Here is a tiny trained network, its code and every weight. The questions are about switching its units off for an input and a target symbol, where a switched-off unit gives its printed mean instead of its output.

import numpy as np


def w(rows, s, z=0):
    codes = np.array(rows[::2]) - 128.0
    scale = np.full(codes.shape[1], s)
    scale[-1] = z or s
    return codes * scale


def norm(h):
    return h / np.sqrt((h * h).mean(-1, keepdims=True) + 1e-5)


def softmax(a):
    e = np.exp(a - a.max(-1, keepdims=True))
    return e / e.sum(-1, keepdims=True)


def log_softmax(a):
    a = a - a.max(-1, keepdims=True)
    return a - np.log(np.exp(a).sum(-1, keepdims=True))


def net(x, mask):
    ids = ['βεζηθλμξπσψω'.index(c) for c in x.split()]
    T = len(ids)
    res = E[ids] + P[:T]
    u = 0
    for l in range(3):
        r = norm(res)
        for j in range(2):
            rows = slice(4 * j, 4 * j + 4)
            q, k, v = (r @ M[l][rows].T for M in (Q, K, V))
            z = softmax(np.where(np.tri(T) > 0, q @ k.T / 4**0.5, -1e9)) @ v
            o = O[l][rows]
            res = res + np.where(mask[u + j], z, o[:, -1]) @ o[:, :-1]
        u += 2
    return log_softmax(norm(res)[-1] @ U[:, :-1].T + U[:, -1])


Q, K, V, O = {}, {}, {}, {}
E = w([
[89,122,171],'β',
[112,129,142],'ε',
[242,3,125],'ζ',
[143,114,81],'η',
[89,131,152],'θ',
[151,128,107],'λ',
[133,131,137],'μ',
[136,124,110],'ξ',
[141,173,109],'π',
[98,139,102],'σ',
[115,146,170],'ψ',
[128,142,147],'ω',
],0.031)
P = w([
[151,122,96],'0',
[137,254,156],'1',
[82,181,134],'2',
[88,172,139],'3',
[92,164,134],'4',
[91,146,141],'5',
[95,146,141],'6',
[98,142,136],'7',
],0.0087)
Q[0] = w([
[133,246,161],'0.h1',
[187,140,2],'0.h1',
[232,83,72],'0.h1',
[138,234,243],'0.h1',
[18,137,141],'0.h2',
[75,234,132],'0.h2',
[196,146,66],'0.h2',
[34,103,135],'0.h2',
],0.0074)
K[0] = w([
[177,176,187],'0.h1',
[217,67,98],'0.h1',
[246,101,132],'0.h1',
[138,232,174],'0.h1',
[83,172,94],'0.h2',
[106,89,119],'0.h2',
[130,88,159],'0.h2',
[91,175,105],'0.h2',
],0.012)
V[0] = w([
[110,223,88],'0.h1',
[31,194,206],'0.h1',
[71,132,54],'0.h1',
[254,152,157],'0.h1',
[147,58,173],'0.h2',
[88,230,126],'0.h2',
[151,79,157],'0.h2',
[196,47,160],'0.h2',
],0.0069)
O[0] = w([
[117,159,104,151],'0.h1',
[176,137,38,29],'0.h1',
[131,211,170,96],'0.h1',
[29,75,121,250],'0.h1',
[157,89,106,45],'0.h2',
[186,246,91,172],'0.h2',
[106,66,82,79],'0.h2',
[105,1,110,85],'0.h2',
],0.0057,0.0019)
Q[1] = w([
[56,214,63],'1.h1',
[86,152,131],'1.h1',
[160,80,107],'1.h1',
[149,5,120],'1.h1',
[102,160,123],'1.h2',
[145,69,233],'1.h2',
[99,153,79],'1.h2',
[111,102,191],'1.h2',
],0.014)
K[1] = w([
[32,162,68],'1.h1',
[86,128,108],'1.h1',
[143,92,174],'1.h1',
[205,4,131],'1.h1',
[166,90,134],'1.h2',
[60,129,87],'1.h2',
[170,78,184],'1.h2',
[57,133,157],'1.h2',
],0.013)
V[1] = w([
[60,120,58],'1.h1',
[253,87,116],'1.h1',
[235,120,135],'1.h1',
[25,150,63],'1.h1',
[20,117,111],'1.h2',
[105,173,138],'1.h2',
[241,67,186],'1.h2',
[216,37,241],'1.h2',
],0.0073)
O[1] = w([
[203,141,174,134],'1.h1',
[110,21,169,8],'1.h1',
[182,72,155,78],'1.h1',
[140,216,135,204],'1.h1',
[81,119,227,231],'1.h2',
[90,105,76,140],'1.h2',
[254,233,92,46],'1.h2',
[224,198,138,87],'1.h2',
],0.0073,0.0013)
Q[2] = w([
[198,83,99],'2.h1',
[157,163,162],'2.h1',
[179,94,48],'2.h1',
[162,140,170],'2.h1',
[81,203,40],'2.h2',
[3,106,61],'2.h2',
[171,116,229],'2.h2',
[226,157,176],'2.h2',
],0.012)
K[2] = w([
[117,175,187],'2.h1',
[80,124,141],'2.h1',
[138,218,123],'2.h1',
[117,122,39],'2.h1',
[196,89,226],'2.h2',
[182,46,112],'2.h2',
[91,250,134],'2.h2',
[127,170,161],'2.h2',
],0.014)
V[2] = w([
[140,96,172],'2.h1',
[126,95,159],'2.h1',
[161,236,124],'2.h1',
[156,95,107],'2.h1',
[33,198,35],'2.h2',
[26,60,102],'2.h2',
[24,179,177],'2.h2',
[65,242,251],'2.h2',
],0.011)
O[2] = w([
[76,140,111,116],'2.h1',
[96,134,83,110],'2.h1',
[180,6,209,212],'2.h1',
[166,154,65,103],'2.h1',
[247,162,74,99],'2.h2',
[155,254,166,17],'2.h2',
[130,159,58,149],'2.h2',
[88,96,19,254],'2.h2',
],0.01,0.0038)
U = w([
[194,31,129,134],'β',
[185,132,235,116],'ε',
[131,122,125,254],'ζ',
[63,213,198,92],'η',
[197,152,102,129],'θ',
[26,61,143,93],'λ',
[44,182,76,42],'μ',
[47,87,4,148],'ξ',
[186,136,68,138],'π',
[167,132,84,82],'σ',
[211,199,184,96],'ψ',
[140,182,112,112],'ω',
],0.017,0.0062)

Each question gives the input, a string of symbols that net reads in full, and the target symbol t.
The units are the heads (4 rows each of Q, K, V and O). Each row of codes is followed by its name. A weight is (code - 128) times the scale printed after its matrix; where a second scale follows, it is the last column's (O and U).
mask holds one flag per head, layer by layer. A switched-off head (its flag False) gives its mean, the last column of its rows in O, instead of its output. The means were averaged over made-up inputs and are rounded, as every weight is.
A unit's drop is (log p(t) with every unit on - log p(t) with that unit switched off) / (log p(t) with every unit on - log p(t) with every unit switched off).
The circuit of an input: a set's keep is (log p(t) with only the set's units on - log p(t) with every unit switched off) / (log p(t) with every unit on - log p(t) with every unit switched off). Starting from all 6 units, units are removed one at a time, each time the one whose removal leaves the highest keep (on an exact tie, the one counted first), for as long as the keep stays at least 0.8.
units of the circuit, in order: the units of the circuit, biggest drop first
unit that matters most: the unit with the biggest drop
heads that matter: for each layer, one digit per head in row order, 1 if its drop is at least 0.15 and else 0, layers parted by /
input ψ β ξ π ξ ω ε, target ψ: units of the circuit, in order -> [2.h2, 0.h1, 1.h2]
input ξ ξ ε ξ λ ψ η ω, target ξ: unit that matters most -> 0.h1
input λ θ ξ λ π, target λ: heads that matter -> 11 / 01 / 01
input ψ ω θ ε ε, target ψ: units of the circuit, in order -> [2.h2, 0.h1, 1.h2, 1.h1]
input λ ξ σ, target λ: heads that matter -> 11 / 01 / 11
input ζ ε σ, target ψ: heads that matter -> 00 / 01 / 00
input λ ξ θ ξ ψ σ η, target λ: units of the circuit, in order -> [1.h2, 0.h1, 2.h2, 0.h2]
input ε ξ λ ψ ξ π, target ε: units of the circuit, in order -> [0.h1, 2.h2, 1.h1]
input η λ ξ θ λ ε λ, target η: heads that matter -> 10 / 00 / 01
input λ ζ ξ ξ β, target μ: heads that matter -> 11 / 11 / 00
input β ξ ξ λ, target β: heads that matter -> 10 / 01 / 10
input ω ψ λ ζ μ ε, target π: units of the circuit, in order -> [1.h2, 0.h1]
input ψ η η ξ π ψ, target ψ: units of the circuit, in order -> [2.h2, 1.h2]
input ξ ε ω, target ξ: heads that matter -> 11 / 01 / 01
input ε ψ ε ξ ε ψ, target ε: units of the circuit, in order -> [1.h2, 0.h1, 2.h2]
input η ψ λ ξ ξ ξ ω λ, target η: units of the circuit, in order -> [2.h2, 0.h1, 1.h1]
input π ε λ, target π: units of the circuit, in order -> [2.h2, 1.h2, 0.h2]
input π η θ ξ μ, target π: heads that matter -> 00 / 00 / 01
input ξ ζ ζ ξ λ ξ ζ λ, target λ: units of the circuit, in order -> [0.h1]
input μ ξ ψ, target μ: units of the circuit, in order -> [0.h1, 2.h1]
input ζ ω ξ β, target μ: unit that matters most -> 0.h2
input β ξ β ξ λ λ ε, target β: heads that matter -> 11 / 01 / 10
